Look-ups in named tables: a row name and a column name give one cell, copied from the table.

ruv:
	geb	riva	reg
kad	147	202	28
rumedos	149	208	22
luse	138	162	66
zetu	125	75	227

kad, geb -> 147
zetu, reg -> 227
luse, riva -> 162
luse, geb -> 138
zetu, geb -> 125
zetu, riva -> 75
kad, riva -> 202
rumedos, geb -> 149
kad, reg -> 28
luse, reg -> 66
rumedos, riva -> 208
rumedos, reg -> 22
Row with the largest geb: rumedos

zagitim:
|  | tazuval | vike |
|---|---|---|
| kamuz | 178 | 127 |
| ponin | 62 | 243 |
| lif | 60 | 246 |
| pez | 52 | 254 |

What is the tazuval of pez in zagitim? 52
What is the vike of kamuz in zagitim? 127
What is the vike of pez in zagitim? 254
What is the tazuval of ponin in zagitim? 62
What is the tazuval of lif in zagitim? 60
What is the vike of lif in zagitim? 246
What is the vike of ponin in zagitim? 243
What is the tazuval of kamuz in zagitim? 178

gogop:
         doginur  nub  vik  lud  fidaku  vig  zoz  robagaz  galip
bir          122  108  105  127     123  204  146       84    159
midales      130  144  147  126     130   50  107      168     94
kuv          122  107  105  126     122  204  146       83    159
vam          121  107  104  126     122  203  146       83    158
gitum        127  141  143  122     126   46  103      164     90
tuno         122  107  105  127     122  204  146       83    159
pekubi       122  107  104  126     122  204  146       83    158
fug          130  144  147  125     130   50  106      168     94
kur          132  146  149  127     132   52  108      170     96
pitisis      125  139  142  121     125   44  101      163     89
kozat        133  147  150  129     133   54  110      171     98
maman        122  107  104  126     122  204  146       83    158
bedepal      122  107  105  126     122  204  146       83    158

What is the robagaz of bedepal in gogop?
83
What is the galip of pitisis in gogop?
89
What is the vik of maman in gogop?
104
What is the lud of bedepal in gogop?
126
What is the zoz of kur in gogop?
108
What is the vig of gitum in gogop?
46
What is the galip of pekubi in gogop?
158
What is the nub of vam in gogop?
107
What is the robagaz of maman in gogop?
83
What is the zoz of fug in gogop?
106
What is the doginur of maman in gogop?
122
What is the vik of bedepal in gogop?
105
What is the robagaz of vam in gogop?
83
What is the vik of kuv in gogop?
105
What is the vig of tuno in gogop?
204
What is the lud of vam in gogop?
126

libu =
cols = fub, penuna, sekapo
tef: [0.714, 0.478, 0.133]
purigev: [0.732, 0.320, 0.255]
namoza: [0.389, 0.039, 0.684]
vuf: [0.900, 0.082, 0.190]
kem: [0.301, 0.046, 0.152]
nusafa: [0.592, 0.696, 0.719]
kozal: [0.731, 0.483, 0.583]
tus: [0.263, 0.863, 0.574]
ziredug: [0.153, 0.142, 0.560]
dukorov: [0.027, 0.475, 0.762]
pirivos: [0.635, 0.743, 0.324]

kem, sekapo: 0.152
vuf, penuna: 0.082
tef, penuna: 0.478
purigev, fub: 0.732
tus, fub: 0.263
tef, sekapo: 0.133
tus, penuna: 0.863

kub.tsv
	pes	kufi
kud	5.134	1.312
zodovat	5.312	9.211
sonebi	5.454	9.164
puga	5.927	9.861
naz	3.911	7.325
lum	6.089	2.108
ren	5.064	1.281
sakupi	5.834	9.931
fivum	5.304	2.142

What is the kufi of puga in kub? 9.861
What is the pes of sonebi in kub? 5.454
What is the kufi of kud in kub? 1.312
What is the pes of sakupi in kub? 5.834
What is the pes of lum in kub? 6.089
What is the pes of ren in kub? 5.064
What is the pes of fivum in kub? 5.304
What is the pes of puga in kub? 5.927
What is the pes of zodovat in kub? 5.312
What is the kufi of sonebi in kub? 9.164
What is the kufi of ren in kub? 1.281

Table varitom
,gese,tiz,fosekuz,loz,rarepe
kaza,9963,7659,5512,6860,8170
loru,9958,7655,5509,6856,8166
sipira,2449,4712,6822,5498,4210
lof,2726,4944,7012,5714,4452
tozok,2723,4944,7014,5714,4452
pozazef,9941,7637,5489,6837,8148
gamoba,2649,4892,6983,5670,4395

What is the fosekuz of lof in varitom? 7012
What is the fosekuz of pozazef in varitom? 5489
What is the loz of gamoba in varitom? 5670
What is the gese of tozok in varitom? 2723
What is the tiz of kaza in varitom? 7659
What is the rarepe of lof in varitom? 4452
What is the tiz of tozok in varitom? 4944
What is the fosekuz of gamoba in varitom? 6983
What is the rarepe of sipira in varitom? 4210
What is the loz of kaza in varitom? 6860
What is the fosekuz of sipira in varitom? 6822
What is the tiz of lof in varitom? 4944
What is the loz of sipira in varitom? 5498
What is the rarepe of pozazef in varitom? 8148
Which row has the largest rarepe? kaza

rok =
columns: lenu, nimena, fub, supi, voniva, gefino
tatutis: [106, 99, 82, 164, 175, 87]
rog: [124, 122, 116, 102, 95, 121]
ger: [118, 115, 112, 95, 80, 114]
bez: [91, 81, 60, 97, 85, 76]
nit: [157, 169, 195, 164, 175, 168]
ruvi: [157, 169, 195, 151, 157, 168]
gad: [118, 125, 116, 124, 135, 117]
resu: [134, 141, 140, 158, 171, 130]
kofone: [122, 129, 116, 95, 80, 118]
tis: [91, 81, 60, 138, 143, 76]
tus: [123, 122, 106, 99, 99, 117]
zubo: [99, 96, 82, 136, 146, 89]

gad, lenu -> 118
tus, lenu -> 123
zubo, lenu -> 99
tus, nimena -> 122
resu, supi -> 158
bez, lenu -> 91
ruvi, fub -> 195
ger, nimena -> 115

nukage
|  | daz | tet | kimite | sira | mikido |
|---|---|---|---|---|---|
| dil | 205 | 168 | 197 | 131 | 193 |
| bevupev | 60 | 98 | 68 | 136 | 73 |
| gose | 57 | 95 | 65 | 133 | 70 |
| bufa | 208 | 171 | 200 | 135 | 196 |
| mokuda | 207 | 170 | 199 | 133 | 195 |
| sotu | 208 | 171 | 200 | 135 | 196 |
| rufosim | 59 | 97 | 67 | 135 | 72 |
| dusize | 57 | 95 | 65 | 133 | 70 |
| num | 194 | 156 | 186 | 120 | 181 |
| kede | 201 | 164 | 193 | 127 | 189 |

sira of bevupev: 136
tet of sotu: 171
daz of rufosim: 59
mikido of dil: 193
kimite of bufa: 200
mikido of dusize: 70
daz of num: 194
tet of bevupev: 98

zanufan =
|  | nere | ket | tiribi | rudus | lelerul | dit | kir | feni | nazepez | nasu |
|---|---|---|---|---|---|---|---|---|---|---|
| fut | 34.00 | 31.25 | 24.32 | 16.27 | 27.56 | 2.88 | 30.66 | -13.92 | -17.19 | 88.45 |
| toz | 20.56 | 37.99 | 53.74 | 5.74 | 12.13 | 21.34 | -25.00 | 40.89 | 24.24 | -70.59 |
| vomura | 52.18 | 16.73 | 16.87 | 51.06 | 68.68 | -42.04 | 0.54 | -7.06 | 13.90 | 49.58 |
| legova | -9.14 | 7.23 | -30.33 | -27.15 | 11.19 | 60.30 | 22.35 | -53.74 | -20.83 | 8.84 |

What is the tiribi of fut in zanufan? 24.32
What is the nere of legova in zanufan? -9.14
What is the feni of legova in zanufan? -53.74
What is the tiribi of vomura in zanufan? 16.87
What is the rudus of legova in zanufan? -27.15
What is the ket of legova in zanufan? 7.23
What is the kir of toz in zanufan? -25.00
What is the nazepez of toz in zanufan? 24.24

